Where the symbols take the objects:
β: dh->mt, fl->mc, zf->qm, qd->fs, hj->qr, bg->nf, pc->rt, zh->gz, hm->pn, cz->pr, ng->ph, zt->pp, rj->ll, rf->ch, gl->mh, qj->nr, cl->zt, ld->gb, qz->nz, jq->gq, lh->gf, pz->th, zj->bz, qb->fq, ph->cp, jc->sf, fd->zm, bc->cn, cp->dl, nb->qh, rp->dp, lj->mn, hg->rn, hd->br, ll->bd, fq->bq, cr->jd, th->nj, zs->gt, nh->cl, lb->zh, gb->hg, br->cr, ch->cm, zg->jc, tb->dn, mc->hf, sf->qd, sc->tb, gs->lj, gf->gj, nz->jq, hf->jm, fb->rr, qh->rj, jd->ml, dm->tr, dr->nh, bn->rf, pr->tt, jr->bb, bb->dm, nr->tl, tl->dr, qr->hz, cj->rh, zm->dc, gj->fc, bm->rm, cm->nq, gd->jn, tt->jj, fs->bg, jn->fb, tg->rp, pp->sd, dq->zb, dg->lh, mn->bf, ml->zf, nq->gs, gg->cj, tc->nb, sm->bn, zz->hq, lt->cq, pn->dh, tm->gg, rr->mq, nt->bc, sb->zp, rn->qz, hz->sc, gt->rz, cn->gd, fh->jr, fc->zr, qm->pc, zp->hd, dl->nt, jj->rd, zr->bt, bs->qp, mq->zg, zd->cz, mj->zj, bf->ng, jm->dg, dp->tc, dc->mj, bd->sr, gz->gp, hq->tm, rd->bs, sr->zz, mt->fl, qp->tg, nf->sb, bt->sm, zb->hm, tp->dq, bq->gr, rt->hj, rh->rq, rq->gl, gq->zs, nj->ld, gp->fh, rm->qj, tr->pz, cq->zd, sd->tp, mh->lb, dn->mr, mr->qb, rz->fd, gr->lt, bz->bm
ζ: dh->pn, fl->mt, zf->ml, qd->sf, hj->rt, bg->fs, pc->qm, zh->lb, hm->zb, cz->zd, ng->bf, zt->cl, rj->qh, rf->bn, gl->rq, qj->rm, cl->nh, ld->nj, qz->rn, jq->nz, lh->dg, pz->tr, zj->mj, qb->mr, ph->ng, jc->zg, fd->rz, bc->nt, cp->ph, nb->tc, rp->tg, lj->gs, hg->gb, hd->zp, ll->rj, fq->qb, cr->br, th->pz, zs->gq, nh->dr, lb->mh, gb->ld, br->hd, ch->rf, zg->mq, tb->sc, mc->fl, sf->jc, sc->hz, gs->nq, gf->lh, nz->qz, hf->mc, fb->jn, qh->nb, jd->cr, dm->bb, dr->tl, bn->sm, pr->cz, jr->fh, bb->jr, nr->qj, tl->nr, qr->hj, cj->gg, zm->fd, gj->gf, bm->bz, cm->ch, gd->cn, tt->pr, fs->qd, jn->gd, tg->qp, pp->zt, dq->tp, dg->jm, mn->lj, ml->jd, nq->cm, gg->tm, tc->dp, sm->bt, zz->sr, lt->gr, pn->hm, tm->hq, rr->fb, nt->dl, sb->nf, rn->hg, hz->qr, gt->zs, cn->bc, fh->gp, fc->gj, qm->zf, zp->sb, dl->cp, jj->tt, zr->fc, bs->rd, mq->rr, zd->cq, mj->dc, bf->mn, jm->hf, dp->rp, dc->zm, bd->ll, gz->zh, hq->zz, rd->jj, sr->bd, mt->dh, qp->bs, nf->bg, bt->zr, zb->dq, tp->sd, bq->fq, rt->pc, rh->cj, rq->rh, gq->jq, nj->th, gp->gz, rm->bm, tr->dm, cq->lt, sd->pp, mh->gl, dn->tb, mr->dn, rz->gt, gr->bq, bz->zj
ψ: dh->hm, fl->dh, zf->jd, qd->jc, hj->pc, bg->qd, pc->zf, zh->mh, hm->dq, cz->cq, ng->mn, zt->nh, rj->nb, rf->sm, gl->rh, qj->bm, cl->dr, ld->th, qz->hg, jq->qz, lh->jm, pz->dm, zj->dc, qb->dn, ph->bf, jc->mq, fd->gt, bc->dl, cp->ng, nb->dp, rp->qp, lj->nq, hg->ld, hd->sb, ll->qh, fq->mr, cr->hd, th->tr, zs->jq, nh->tl, lb->gl, gb->nj, br->zp, ch->bn, zg->rr, tb->hz, mc->mt, sf->zg, sc->qr, gs->cm, gf->dg, nz->rn, hf->fl, fb->gd, qh->tc, jd->br, dm->jr, dr->nr, bn->bt, pr->zd, jr->gp, bb->fh, nr->rm, tl->qj, qr->rt, cj->tm, zm->rz, gj->lh, bm->zj, cm->rf, gd->bc, tt->cz, fs->sf, jn->cn, tg->bs, pp->cl, dq->sd, dg->hf, mn->gs, ml->cr, nq->ch, gg->hq, tc->rp, sm->zr, zz->bd, lt->bq, pn->zb, tm->zz, rr->jn, nt->cp, sb->bg, rn->gb, hz->hj, gt->gq, cn->nt, fh->gz, fc->gf, qm->ml, zp->nf, dl->ph, jj->pr, zr->gj, bs->jj, mq->fb, zd->lt, mj->zm, bf->lj, jm->mc, dp->tg, dc->fd, bd->rj, gz->lb, hq->sr, rd->tt, sr->ll, mt->pn, qp->rd, nf->fs, bt->fc, zb->tp, tp->pp, bq->qb, rt->qm, rh->gg, rq->cj, gq->nz, nj->pz, gp->zh, rm->bz, tr->bb, cq->gr, sd->zt, mh->rq, dn->sc, mr->tb, rz->zs, gr->fq, bz->mj

The rows follow the links: the fewer symbols apart two objects are, the more alike their rows tend to be.

Each row is also shifted at random along 8 hidden directions that mean nothing.

Name the object of each row.
[-177,114,45,-87,14,-84,45,66,27,39,84,-42,-109,-130,-44,-110,-148,81,-55,55,-31,10,93,119,-204,139,-146,-81,-19,-7,46,-30,-74,-60,82,26,96,-6,36,-73,-80,-198,29,163,-18,113,24]
object: hf
[-105,-32,117,31,103,2,2,-63,69,-44,-3,1,-188,60,13,-58,36,-89,2,11,-133,-56,-21,60,-44,-31,-46,-26,6,-24,38,93,9,7,137,-35,-77,32,-62,3,-61,41,28,-127,69,-104,-13]
object: jj
[-118,-52,-79,-51,58,98,28,61,-70,66,-183,-14,129,-24,23,0,104,65,-132,-4,-31,57,-72,-28,71,-92,61,-41,35,9,4,-38,-44,85,78,26,-108,162,94,13,-35,-124,94,0,71,92,-8]
object: ml
[67,51,-80,24,47,-123,-93,0,-91,44,113,-6,104,-1,-17,-143,-26,11,111,63,66,194,136,-36,0,-8,21,3,-115,39,57,16,35,-97,41,-118,302,-65,-4,-72,57,207,28,33,-140,-48,14]
object: sm
[-64,-22,69,59,18,8,-39,-58,-43,62,-38,-16,-27,-26,44,-12,-50,29,-16,42,49,-7,53,-58,-34,-59,5,-42,-3,40,-2,-18,-12,-17,115,-21,108,-55,31,26,39,64,10,48,-77,22,-51]
object: lj
[38,-47,-215,-4,45,-44,36,114,-173,0,-57,-28,296,45,-48,79,64,18,-54,-60,118,275,-22,-122,152,71,156,-15,-80,93,34,57,1,10,-91,26,116,-5,19,68,-83,-159,28,-36,-55,-67,66]
object: nh
[10,45,-30,92,-35,-70,-45,-32,-64,80,34,-20,-120,-33,27,-75,-88,73,-3,88,49,-53,155,-31,-143,-2,-23,-61,54,17,23,-29,-22,-13,56,-55,275,-7,16,-7,39,55,10,264,-85,159,-10]
object: rf
[-29,9,-113,-88,-20,91,-34,15,22,69,-57,6,-60,-23,5,52,-6,6,-18,-44,-18,-60,-119,27,-25,-78,-65,-16,-7,-34,-26,-140,-43,52,32,57,-44,92,41,36,21,76,58,70,42,101,25]
object: pc
[-131,27,-9,-35,96,-48,33,10,20,-54,21,26,25,24,71,-15,-28,-7,-25,-21,14,148,17,18,75,-25,-37,69,-79,29,57,60,23,-29,16,61,23,-38,-14,-33,-55,-59,53,-106,-23,-96,91]
object: dc
[-2,-59,94,10,32,33,-25,-17,21,52,28,3,-119,-75,-16,-45,-69,-38,43,22,22,-76,24,32,-13,-1,-48,-54,48,14,-91,-27,-8,-46,95,68,44,-25,87,-30,43,18,16,-17,-41,-4,-60]
object: dl
[-36,-39,-26,-8,-140,71,-32,82,-43,43,-25,-13,133,-63,-65,-4,81,8,-6,4,-1,-49,-47,4,62,46,72,-59,105,17,-59,-48,4,-13,-26,-59,-129,86,78,-18,103,52,-45,-25,-31,93,-61]
object: zg
[-17,-27,-124,17,-19,81,80,17,13,-5,5,-40,125,-31,-1,86,79,11,8,-61,37,41,-40,-63,37,-33,45,81,27,-14,-92,-85,-10,45,-162,74,-36,37,30,-56,-61,-91,1,-6,139,-1,-42]
object: gp
[-16,-55,-108,114,-105,96,-50,3,-104,106,-73,-50,27,-46,-1,4,167,19,-88,29,22,44,8,-97,72,-60,57,-92,148,41,-16,-26,34,23,-16,-111,50,124,28,12,57,148,5,71,3,127,-58]
object: jc
[-90,30,-28,-89,40,-163,-1,51,50,-129,135,49,-1,157,-111,-68,-103,-67,217,17,-95,-118,-2,144,-92,63,64,55,-149,-102,36,36,-27,-11,47,-37,7,-25,-84,-19,25,-27,-35,-18,-46,-97,78]
object: sr
[-51,93,-13,-13,-31,0,58,-36,34,4,4,7,-124,-89,113,34,-61,56,-83,-20,57,10,45,-24,-47,-22,-169,67,43,20,48,-61,-7,13,-82,81,65,-14,9,-10,-40,15,41,129,33,106,44]
object: zj
[-16,-25,-151,-31,17,20,-30,81,9,25,96,-31,57,19,-25,4,-47,16,2,-64,40,166,-77,65,52,41,65,-20,-94,85,-57,-72,15,-101,51,45,37,-7,43,-22,-18,-82,-27,-132,-74,-87,84]
object: jm
[-9,1,32,100,86,30,-56,-44,90,40,23,42,-179,4,11,-114,-9,-22,86,80,-58,-160,60,80,-36,-102,-58,1,93,-65,-96,2,1,0,103,38,124,43,65,-72,50,175,55,36,11,68,-12]
object: zf
[176,-3,-186,99,44,4,25,7,-82,41,-23,-22,-58,-23,78,68,2,23,-97,-32,137,126,63,-115,78,-29,-21,24,61,80,9,9,20,37,-118,92,231,35,25,15,-81,-67,64,125,21,63,66]
object: rm
[-90,-1,-12,-47,-125,54,-76,-50,-15,42,-35,-6,50,11,66,113,-53,33,-50,-55,57,-3,-107,-56,-8,-52,-2,-5,-77,53,26,-118,-6,-24,82,-54,-67,-53,-11,114,112,156,-73,-8,-116,27,7]
object: cm
[151,-64,-190,150,13,122,-68,9,-47,112,-47,-31,75,73,-53,30,93,107,1,30,-7,-8,-28,-12,68,-111,183,-93,35,-33,-191,-95,-30,19,-6,5,92,48,52,13,33,-32,-27,101,-27,94,15]
object: sb
[170,-18,198,-73,-95,116,-5,-13,52,39,-71,8,19,-109,29,91,-123,78,-41,-20,60,-205,-60,12,-34,21,-32,-9,50,12,-107,-128,-61,-4,9,107,-225,-88,108,38,105,-111,-81,11,-48,74,-95]
object: bf
[-40,-29,177,-7,-96,99,-8,-43,41,28,-85,11,-22,-73,77,68,-80,36,-72,-7,39,-178,-45,-22,-25,-16,-31,-12,75,42,-52,-64,-30,1,80,54,-153,-45,68,57,98,-12,-53,-4,-50,82,-69]
object: mn
[-139,56,-67,47,-66,-48,31,41,-21,6,42,-11,57,-3,-55,40,-52,36,-1,3,43,-8,35,-15,-68,119,10,-32,6,17,-16,0,-34,-14,-60,21,111,-68,3,54,-12,-27,-51,109,-55,93,30]
object: zt
[-30,-29,24,36,98,-1,-3,-62,-29,21,-59,-22,6,60,-52,-12,92,-24,-2,21,-86,52,-10,-35,-38,-30,29,-49,-50,-47,44,63,-6,40,74,-63,18,4,-62,55,-64,44,37,-24,59,-64,-36]
object: zd
[57,-25,-109,-17,68,0,-24,18,-51,26,-25,-35,206,84,-144,21,85,5,86,-16,-45,91,-67,-23,-16,-4,122,-62,-141,-76,-49,-23,-32,35,-6,-30,38,-30,-27,68,-34,23,3,-9,34,-62,-7]
object: lt
[-153,-14,12,-54,-105,26,-10,61,35,-8,2,21,-174,-13,86,43,-100,-30,-108,-60,19,-70,-94,76,8,60,-56,-26,69,126,70,-17,12,-41,108,13,-146,76,23,36,33,-61,-37,-81,-78,41,80]
object: gf
[-103,14,-30,-52,-56,8,59,41,24,-72,68,-12,242,-60,-36,-22,108,-46,85,-38,14,111,-4,-32,67,32,20,134,-6,-13,-19,-12,43,-17,-179,-13,-93,19,24,-121,-11,64,2,-143,92,-72,-59]
object: bb
[315,-2,65,8,24,56,28,25,71,-50,-5,11,56,-24,15,-49,77,6,11,-2,-19,-69,-10,35,48,-3,39,72,89,-17,-67,24,14,22,-88,23,-161,74,58,-97,-7,-76,-5,-130,128,-36,-63]
object: tg
[78,37,-41,-28,-18,-17,48,60,-3,-49,-8,0,66,-19,8,-55,62,18,-4,18,-25,-35,31,7,-28,7,25,70,61,-17,53,15,-7,69,-76,-55,-58,146,13,-81,-26,-62,24,30,125,54,-24]
object: nb
[-76,-115,-14,2,132,-21,-18,23,-55,-15,-104,46,-255,72,32,-26,5,-137,-44,8,-46,-76,-28,11,85,-57,-27,-44,80,50,85,146,18,62,180,28,14,163,-1,50,-40,-5,131,-68,13,-25,55]
object: hj
[162,15,-116,40,-51,-39,79,58,-53,-14,7,-34,-133,21,-37,70,-38,73,-63,15,20,-90,68,8,-68,96,32,-55,74,-39,-30,8,-36,57,-161,49,65,32,-62,13,-102,-344,-46,300,55,141,62]
object: ld
[85,-19,-24,82,10,15,13,-58,-35,-31,-59,-7,-40,89,97,96,55,45,-123,-22,17,93,3,-78,104,-55,57,7,-7,25,42,72,39,8,-66,-19,-16,-49,-125,64,-43,-111,-38,7,-7,-51,76]
object: nz
[195,-31,-112,-30,-49,1,-99,-24,-57,49,24,-8,-160,42,76,83,-77,-19,-67,-75,98,105,-70,-32,53,-30,-32,-33,-69,104,87,-68,40,-50,60,-34,81,-17,-58,78,36,74,-23,11,-131,-47,97]
object: zr
[-42,77,96,48,-2,-32,86,-95,-44,-20,-99,-24,98,-72,90,-26,83,97,-66,65,2,-19,143,-149,-107,-72,-43,89,63,-48,101,33,-30,113,-86,-84,27,20,-16,-32,-34,18,56,176,134,107,-128]
object: cj
[-94,-27,83,-28,27,-66,-43,-10,13,-56,5,63,-15,49,-64,-70,42,-154,121,11,-68,-60,-21,18,21,11,-36,24,-4,-18,78,120,30,6,73,-72,-34,21,-26,27,87,295,40,-153,-22,-72,-19]
object: dn
[-188,22,39,29,-49,30,-39,-100,31,25,19,-27,-45,11,54,93,-10,-1,-93,-56,18,121,-55,-49,-26,-6,-76,-39,-78,66,46,-18,27,-68,69,-40,4,-143,-74,111,-4,165,-57,-81,-69,-68,30]
object: zb

From each start, follow one symbol. Which object do you reach?
Answer with the object's name.
new walk
[-115,-33,-82,70,-5,100,-42,8,-3,76,-67,-11,40,63,-36,2,59,82,-20,29,-66,-63,-49,34,18,-79,101,-80,28,-39,-111,-61,-25,19,84,-11,-13,58,28,21,48,-3,-25,56,-26,94,15]
ζ -> sb
new walk
[1,55,29,144,-54,39,17,-58,101,-33,33,21,29,37,67,22,21,88,0,28,-14,-75,55,24,27,-35,50,75,71,-34,-111,-9,11,-27,-113,35,-21,-88,-18,-36,34,-8,-95,8,1,43,21]
ψ -> nz
new walk
[108,-45,-106,-90,101,79,-39,-14,-76,77,-129,-7,-92,11,45,65,23,-8,-98,-49,6,97,-102,-47,58,-133,-55,-55,-69,3,47,-65,-8,78,95,33,4,98,-10,72,-46,-12,115,41,29,1,45]
β -> pc
new walk
[89,69,-79,-52,-74,4,35,-42,-37,15,-73,-29,-100,-42,97,35,71,32,-111,-30,7,12,5,-100,-96,-65,-112,31,39,-17,160,-61,-1,107,-72,-104,-5,152,-67,13,-54,51,47,196,143,127,-9]
ζ -> nb
new walk
[-105,-16,43,-54,-73,-32,-69,33,3,29,73,17,-96,-37,-98,-71,-26,-73,76,46,-48,-87,5,79,-38,73,-50,-85,41,-16,-15,0,19,-54,55,-63,1,20,5,-26,88,140,-20,17,-82,30,-14]
β -> zg
new walk
[50,-116,21,46,18,104,-50,-50,-10,76,-32,-16,-111,-39,46,62,-24,-43,-32,-31,58,-13,-48,-44,66,-79,-1,-40,45,68,-80,-63,18,-25,90,69,20,-12,53,31,30,50,6,-67,-41,-35,-38]
β -> dl
new walk
[157,-48,49,6,81,51,7,-26,19,1,-59,-18,-28,72,-52,54,29,-3,-16,-20,-64,-50,-75,12,-23,-5,47,-59,-39,-58,-46,23,-33,53,45,26,-99,-11,-39,71,-60,-118,-18,-36,69,-64,-12]
ψ -> cq
new walk
[-293,-9,27,-66,-28,-88,50,53,18,-128,-37,49,-141,109,26,-14,-36,-96,-16,-9,-106,-182,-47,70,-44,39,-3,34,38,16,168,115,-6,71,99,-64,-166,150,-77,27,-14,-93,3,-28,40,11,67]
ψ -> qh
new walk
[-37,42,100,24,46,-30,1,-57,114,-70,62,46,-76,76,66,-11,-79,11,16,4,-40,-18,12,93,32,-13,-30,63,-60,-29,-12,47,22,-65,9,63,-45,-132,-67,-20,1,-41,-39,-91,-54,-93,85]
β -> rz
new walk
[53,-58,-41,46,0,5,-82,-13,-45,66,-21,-5,-151,77,-57,4,-2,-5,-5,41,-49,-59,-17,39,24,-26,58,-136,4,-18,-28,8,3,-16,96,-37,54,16,-55,54,42,19,-24,77,-91,19,53]
β -> bg
new walk
[-230,24,105,-33,109,-75,17,-32,-54,-16,-65,-17,190,2,-76,-124,140,-36,19,63,-115,134,49,-49,-51,12,11,-37,-81,-53,134,139,-9,32,98,-138,-16,6,-42,14,-47,123,83,-85,64,-88,-91]
β -> zd
new walk
[36,-15,73,29,141,0,-62,5,78,1,46,55,78,37,-67,-165,-1,-10,168,88,-76,-62,32,120,62,-64,71,26,-24,-74,-128,22,4,-54,104,35,21,-18,83,-108,87,90,27,-134,-51,-73,-26]
ψ -> br
new walk
[72,-60,94,-15,-41,9,-30,20,-59,-20,-81,25,-13,22,70,53,-92,12,-71,-2,71,-84,-36,-23,58,12,63,-24,30,90,44,38,0,-7,103,-5,-116,-19,23,81,77,-106,-58,-65,-127,-10,13]
β -> cm
new walk
[10,-24,-121,98,-136,73,31,-12,-10,-20,17,-23,45,0,50,104,139,-12,-38,-67,55,52,-31,-87,106,-30,50,77,101,42,-31,-14,65,15,-197,-41,-44,54,-38,-14,-2,77,-50,-21,71,22,-5]
ζ -> pz
new walk
[-77,71,3,-18,-29,-121,58,68,-13,-44,64,24,-80,-43,-35,-11,-131,-5,12,26,43,-92,84,41,-94,156,-82,-6,46,5,40,55,-41,11,-54,71,105,-23,16,9,-37,-117,0,153,-38,105,49]
ψ -> qj
new walk
[253,-97,-20,56,57,-7,-15,120,71,-52,35,89,-108,80,-123,-29,-101,-92,185,26,-22,-345,-33,151,48,74,116,-1,133,-47,-201,60,-31,26,7,164,-22,70,112,-30,71,-120,-26,-45,-17,27,35]
ψ -> hj
